Below are the code and all the weights of a small trained network. Each question names an input and a target symbol and asks about switching units off, where a switched-off unit gives its printed mean instead of its output.

import numpy as np


def w(rows, s, z=0):
    codes = np.array(rows[::2]) - 128.0
    scale = np.full(codes.shape[1], s)
    scale[-1] = z or s
    return codes * scale


def f(y):
    return np.maximum(y, 0)


def softmax(a):
    e = np.exp(a - a.max(-1, keepdims=True))
    return e / e.sum(-1, keepdims=True)


def log_softmax(a):
    a = a - a.max(-1, keepdims=True)
    return a - np.log(np.exp(a).sum(-1, keepdims=True))


def net(x, mask):
    ids = ['ΓΔΞΠΦΨαβεζηθλμστ'.index(c) for c in x.split()]
    T = len(ids)
    res = E[ids] + P[:T]
    r = res
    for j in range(3):
        rows = slice(2 * j, 2 * j + 2)
        q, k, v = (r @ M[0][rows].T for M in (Q, K, V))
        z = softmax(np.where(np.tri(T) > 0, q @ k.T / 2**0.5, -1e9)) @ v
        o = O[0][rows]
        res = res + np.where(mask[j], z, o[:, -1]) @ o[:, :-1]
    y = f(res @ A[0][:, :-1].T + A[0][:, -1])
    res = res + np.where(mask[3:7], y, B[0][:, -1]) @ B[0][:, :-1]
    return log_softmax(res[-1] @ U[:, :-1].T + U[:, -1])


Q, K, V, O, A, B = {}, {}, {}, {}, {}, {}
E = w([
[129,204,121,150],'Γ',
[132,80,176,19],'Δ',
[162,184,70,93],'Ξ',
[11,223,140,31],'Π',
[131,137,113,104],'Φ',
[167,122,151,156],'Ψ',
[195,122,197,85],'α',
[47,137,98,96],'β',
[9,55,200,76],'ε',
[225,125,121,79],'ζ',
[152,122,88,217],'η',
[107,145,100,184],'θ',
[204,97,213,33],'λ',
[127,126,88,102],'μ',
[97,5,158,154],'σ',
[7,226,95,96],'τ',
],0.019)
P = w([
[127,215,191,84],'0',
[127,150,27,63],'1',
[130,165,209,149],'2',
[127,159,52,50],'3',
[71,102,191,193],'4',
[10,136,39,85],'5',
],0.012)
Q[0] = w([
[79,45,93,97],'head 1',
[84,118,198,113],'head 1',
[100,181,40,71],'head 2',
[144,149,113,234],'head 2',
[134,247,209,149],'head 3',
[183,21,163,199],'head 3',
],0.014)
K[0] = w([
[28,103,135,42],'head 1',
[191,26,186,157],'head 1',
[75,196,103,74],'head 2',
[156,198,39,212],'head 2',
[201,199,84,206],'head 3',
[242,96,6,42],'head 3',
],0.013)
V[0] = w([
[125,147,113,101],'head 1',
[82,120,84,167],'head 1',
[158,149,137,141],'head 2',
[120,143,151,254],'head 2',
[154,70,104,99],'head 3',
[115,138,174,146],'head 3',
],0.016)
O[0] = w([
[115,96,154,140,149],'head 1',
[175,161,125,45,89],'head 1',
[122,189,163,119,86],'head 2',
[143,238,148,2,8],'head 2',
[203,139,156,168,89],'head 3',
[118,136,145,83,167],'head 3',
],0.0089,0.017)
A[0] = w([
[172,28,90,96,253],'neuron 1',
[126,18,181,80,34],'neuron 2',
[82,22,106,138,112],'neuron 3',
[95,247,2,204,131],'neuron 4',
],0.0084,0.0045)
B[0] = w([
[134,145,10,149,195],'neuron 1',
[170,56,205,119,190],'neuron 2',
[135,187,154,75,255],'neuron 3',
[227,43,93,72,144],'neuron 4',
],0.013,0.026)
U = w([
[137,162,193,199,201],'Γ',
[155,91,217,69,1],'Δ',
[177,156,107,84,119],'Ξ',
[135,92,66,192,111],'Π',
[105,137,105,188,248],'Φ',
[152,38,117,165,48],'Ψ',
[192,14,2,118,185],'α',
[185,94,123,76,185],'β',
[251,167,123,78,68],'ε',
[126,40,60,79,121],'ζ',
[33,155,151,113,64],'η',
[149,236,164,149,218],'θ',
[52,94,82,178,179],'λ',
[192,153,115,65,145],'μ',
[174,118,87,215,168],'σ',
[119,34,152,230,24],'τ',
],0.0081,0.0054)

Each question gives the input, a string of symbols that net reads in full, and the target symbol t.
The units are the heads (2 rows each of Q, K, V and O) and the neurons (one row each of A and B). Each row of codes is followed by its name. A weight is (code - 128) times the scale printed after its matrix; where a second scale follows, it is the last column's (O, A, B and U).
mask holds one flag per unit, heads first, then neurons. A switched-off unit (its flag False) gives its mean, the last column of its rows in O or B, instead of its output. The means were averaged over made-up inputs and are rounded, as every weight is.
A unit's drop is (log p(t) with every unit on - log p(t) with that unit switched off) / (log p(t) with every unit on - log p(t) with every unit switched off).
The circuit of an input: a set's keep is (log p(t) with only the set's units on - log p(t) with every unit switched off) / (log p(t) with every unit on - log p(t) with every unit switched off). Starting from all 7 units, units are removed one at a time, each time the one whose removal leaves the highest keep (on an exact tie, the one counted first), for as long as the keep stays at least 0.8.
circuit, biggest first: the units of the circuit, biggest drop first
k most important neurons: the k neurons with the biggest drops, biggest first
heads that matter: for each layer, one digit per head in row order, 1 if its drop is at least 0.15 and else 0, layers parted by /
drop of u: that unit's drop, to one decimal
input α τ σ Π ε Γ, target α: circuit, biggest first : [neuron 4]
input β ζ ε Π α, target Γ: heads that matter : 011
input β Ψ β ε α Π, target α: heads that matter : 010
input Π ε Φ ε θ, target μ: heads that matter : 010
input τ ζ ζ, target σ: 2 most important neurons : [neuron 3; neuron 2]
input α ε ε τ, target α: 2 most important neurons : [neuron 4; neuron 3]
input λ ε Π, target η: 3 most important neurons : [neuron 1; neuron 3; neuron 2]
input ε ε τ, target ζ: 3 most important neurons : [neuron 4; neuron 3; neuron 1]
input ε ε Π, target η: 3 most important neurons : [neuron 1; neuron 2; neuron 4]
input β Π α ε ε, target Δ: 2 most important neurons : [neuron 1; neuron 2]
input τ Δ λ, target τ: drop of head 3 : 0.1
input Π λ β Δ Ψ, target θ: drop of neuron 2 : 0.2
input σ Γ η, target ε: drop of neuron 4 : 0.2
input σ ε η λ, target α: most important neuron : [neuron 1]
